Here is a tiny trained network, its code and every weight. The questions are about switching its units off for an input and a class, where a switched-off unit gives its printed mean instead of its output.

import numpy as np


def w(rows, s, z=0):
    codes = np.array(rows[::2]) - 128.0
    scale = np.full(codes.shape[1], s)
    scale[-1] = z or s
    return codes * scale


def f(y):
    return y / 2 * (1 + np.tanh(0.7978845608 * (y + 0.044715 * y**3)))


def log_softmax(a):
    a = a - a.max(-1, keepdims=True)
    return a - np.log(np.exp(a).sum(-1, keepdims=True))


def net(x, mask):
    res = np.array(x, float).reshape(1, 3) / 4 @ E
    y = f(res @ A[0][:, :-1].T + A[0][:, -1])
    res = res + np.where(mask, y, B[0][:, -1]) @ B[0][:, :-1]
    return log_softmax(res[-1] @ U[:, :-1].T + U[:, -1])


A, B = {}, {}
E = w([
[134,126,71,121,10],'x0',
[65,92,56,94,204],'x1',
[171,229,33,188,95],'x2',
],0.013)
A[0] = w([
[115,206,112,219,151,177],'N0',
[189,190,150,190,154,165],'N1',
[128,120,94,154,27,209],'N2',
[57,67,186,64,196,219],'N3',
[114,164,75,147,28,123],'N4',
[184,131,189,165,7,255],'N5',
[146,195,151,205,121,223],'N6',
[119,131,34,126,139,135],'N7',
[249,149,144,208,27,120],'N8',
[131,150,170,129,209,211],'N9',
[96,110,153,65,25,159],'N10',
],0.012,0.0073)
B[0] = w([
[188,140,79,130,122,193],'N0',
[134,168,82,131,125,180],'N1',
[161,132,102,54,148,219],'N2',
[150,12,180,57,197,249],'N3',
[146,130,129,97,194,216],'N4',
[54,223,90,144,160,252],'N5',
[166,180,94,136,104,197],'N6',
[74,138,137,163,158,181],'N7',
[85,253,131,136,78,242],'N8',
[94,136,131,151,172,190],'N9',
[176,161,113,84,120,192],'N10',
],0.014,0.019)
U = w([
[102,135,72,236,139,144],'0',
[44,70,209,136,194,144],'1',
[184,27,145,70,97,1],'2',
[82,125,123,203,5,33],'3',
[211,140,93,110,164,149],'4',
[143,96,170,173,36,26],'5',
[87,234,104,187,93,191],'6',
],0.011,0.0052)

Each question gives the input, the list of numbers given to net, and the class t.
The units are the neurons (one row each of A and B). Each row of codes is followed by its name. A weight is (code - 128) times the scale printed after its matrix; where a second scale follows, it is the last column's (A, B and U).
mask holds one flag per neuron, in row order. A switched-off neuron (its flag False) gives its mean, the last column of its row in B, instead of its output. The means were averaged over made-up inputs and are rounded, as every weight is.
A unit's drop is (log p(t) with every unit on - log p(t) with that unit switched off) / (log p(t) with every unit on - log p(t) with every unit switched off).
The circuit of an input: a set's keep is (log p(t) with only the set's units on - log p(t) with every unit switched off) / (log p(t) with every unit on - log p(t) with every unit switched off). Starting from all 11 units, units are removed one at a time, each time the one whose removal leaves the highest keep (on an exact tie, the one counted first), for as long as the keep stays at least 0.8.
units of the circuit, in order: the units of the circuit, biggest drop first
unit that matters most: the unit with the biggest drop
top k neurons: the k neurons with the biggest drops, biggest first
drop when u is switched off: that unit's drop, to one decimal
input [6,4,0], class 4: unit that matters most => N8
input [-1,6,7], class 0: units of the circuit, in order => [N8; N3; N7; N5]
input [3,8,6], class 4: top 3 neurons => [N8; N5; N4]
input [-1,3,6], class 4: top 3 neurons => [N5; N8; N0]
input [3,3,4], class 4: top 3 neurons => [N5; N8; N4]
input [3,7,-7], class 2: units of the circuit, in order => [N5; N3]
input [1,4,6], class 4: top 3 neurons => [N5; N8; N0]
input [-6,5,5], class 0: top 2 neurons => [N8; N2]
input [5,8,-3], class 1: top 2 neurons => [N7; N0]
input [1,-2,-6], class 1: top 3 neurons => [N2; N0; N6]
input [-7,6,6], class 0: top 2 neurons => [N8; N2]
input [-3,8,8], class 0: top 2 neurons => [N8; N5]
input [6,8,8], class 4: top 2 neurons => [N5; N4]
input [5,-2,-8], class 2: unit that matters most => N10
input [5,6,3], class 4: top 3 neurons => [N8; N5; N3]
input [5,6,5], class 4: top 2 neurons => [N8; N5]
input [1,0,-1], class 2: top 4 neurons => [N8; N5; N7; N9]
input [1,6,1], class 1: drop when N6 is switched off => 0.0
input [2,-1,-7], class 2: drop when N7 is switched off => 0.2
input [2,3,-8], class 2: drop when N8 is switched off => 0.1
